Below are the code and all the weights of a small trained network. Each question names an input and a class and asks about switching units off, where a switched-off unit gives its printed mean instead of its output.

import numpy as np


def w(rows, s, z=0):
    codes = np.array(rows[::2]) - 128.0
    scale = np.full(codes.shape[1], s)
    scale[-1] = z or s
    return codes * scale


def norm(h):
    return h / np.sqrt((h * h).mean(-1, keepdims=True) + 1e-5)


def f(y):
    return y / 2 * (1 + np.tanh(0.7978845608 * (y + 0.044715 * y**3)))


def log_softmax(a):
    a = a - a.max(-1, keepdims=True)
    return a - np.log(np.exp(a).sum(-1, keepdims=True))


def net(x, mask):
    res = np.array(x, float).reshape(1, 3) / 4 @ E
    u = 0
    for l in range(2):
        y = f(norm(res) @ A[l][:, :-1].T + A[l][:, -1])
        res = res + np.where(mask[u : u + 9], y, B[l][:, -1]) @ B[l][:, :-1]
        u += 9
    return log_softmax(norm(res)[-1] @ U[:, :-1].T + U[:, -1])


A, B = {}, {}
E = w([
[225,131,172,101,118,119,226],'x0',
[162,202,205,159,215,37,134],'x1',
[254,184,100,104,142,141,55],'x2',
],0.0091)
A[0] = w([
[169,51,105,50,120,159,192,45],'L0N1',
[149,143,161,128,175,116,207,148],'L0N2',
[198,95,90,124,126,150,125,189],'L0N3',
[71,122,150,218,160,77,132,184],'L0N4',
[152,100,142,197,169,83,85,55],'L0N5',
[182,94,138,169,106,147,186,58],'L0N6',
[160,193,139,168,102,125,69,197],'L0N7',
[168,104,116,53,110,155,185,101],'L0N8',
[186,120,58,72,70,150,254,4],'L0N9',
],0.0082,0.0019)
B[0] = w([
[108,36,203,158,185,149,4,211],'L0N1',
[170,157,59,70,115,113,157,197],'L0N2',
[92,110,108,112,114,112,165,189],'L0N3',
[164,132,113,101,110,73,30,255],'L0N4',
[56,134,229,135,164,92,91,162],'L0N5',
[164,245,250,213,133,156,176,160],'L0N6',
[10,46,170,116,101,123,126,192],'L0N7',
[81,2,182,135,154,51,157,195],'L0N8',
[149,106,153,141,124,57,63,240],'L0N9',
],0.0075,0.0047)
A[1] = w([
[190,202,215,85,151,134,200,95],'L1N1',
[133,118,132,156,153,186,164,76],'L1N2',
[196,98,149,49,167,74,135,207],'L1N3',
[98,236,236,28,187,76,60,171],'L1N4',
[198,131,141,112,107,85,79,243],'L1N5',
[121,131,211,195,9,132,203,198],'L1N6',
[152,250,126,84,85,61,244,134],'L1N7',
[73,96,175,132,119,123,109,145],'L1N8',
[84,67,2,142,104,201,43,251],'L1N9',
],0.0071,0.0017)
B[1] = w([
[127,158,74,84,114,206,229,164],'L1N1',
[127,101,137,189,168,156,106,115],'L1N2',
[95,41,136,145,124,214,121,183],'L1N3',
[112,158,107,68,150,32,147,236],'L1N4',
[74,69,120,254,89,74,120,177],'L1N5',
[193,72,130,130,175,139,87,150],'L1N6',
[182,118,76,45,169,221,194,165],'L1N7',
[164,164,125,126,76,125,100,183],'L1N8',
[103,202,162,153,67,177,218,254],'L1N9',
],0.0082,0.0083)
U = w([
[42,198,132,146,17,195,164,199],'0',
[143,168,106,154,154,143,108,3],'1',
[33,199,150,71,153,1,57,187],'2',
[147,148,77,158,179,151,81,10],'3',
[184,189,152,166,173,172,66,25],'4',
[132,22,247,165,116,129,84,207],'5',
[162,190,193,101,172,188,57,42],'6',
[175,137,81,49,177,134,240,212],'7',
],0.011,0.0048)

Each question gives the input, the list of numbers given to net, and the class t.
The units are the neurons (one row each of A and B). Each row of codes is followed by its name. A weight is (code - 128) times the scale printed after its matrix; where a second scale follows, it is the last column's (A, B and U).
mask holds one flag per neuron, layer by layer. A switched-off neuron (its flag False) gives its mean, the last column of its row in B, instead of its output. The means were averaged over made-up inputs and are rounded, as every weight is.
A unit's drop is (log p(t) with every unit on - log p(t) with that unit switched off) / (log p(t) with every unit on - log p(t) with every unit switched off).
The circuit of an input: a set's keep is (log p(t) with only the set's units on - log p(t) with every unit switched off) / (log p(t) with every unit on - log p(t) with every unit switched off). Starting from the 12 units with the biggest drops (on a tie, the unit counted first), units are removed one at a time, each time the one whose removal leaves the highest keep (on an exact tie, the one counted first), for as long as the keep stays at least 0.8.
units of the circuit, in order: the units of the circuit, biggest drop first
top k neurons: the k neurons with the biggest drops, biggest first
top k neurons in layer l: the k neurons of layer l with the biggest drops, biggest first
drop of u: that unit's drop, to one decimal
input [1,4,8], class 7: top 3 neurons in layer 1	[L1N1, L1N7, L1N3]
input [2,-8,-8], class 5: units of the circuit, in order	[L1N6, L0N1]
input [2,-7,7], class 5: units of the circuit, in order	[L0N8, L0N1]
input [2,-8,3], class 5: units of the circuit, in order	[L0N1]
input [-7,0,-1], class 0: top 2 neurons in layer 1	[L1N9, L1N4]
input [3,1,-4], class 7: units of the circuit, in order	[L0N2, L1N7]
input [1,6,-1], class 7: top 2 neurons in layer 1	[L1N7, L1N1]
input [8,-1,-4], class 5: top 3 neurons	[L0N1, L0N9, L0N8]
input [7,0,6], class 5: top 4 neurons in layer 0	[L0N8, L0N9, L0N1, L0N7]
input [-5,-4,8], class 0: drop of L1N9	0.1
input [-6,-4,7], class 0: drop of L1N9	0.1
input [0,-4,8], class 0: drop of L1N9	0.4
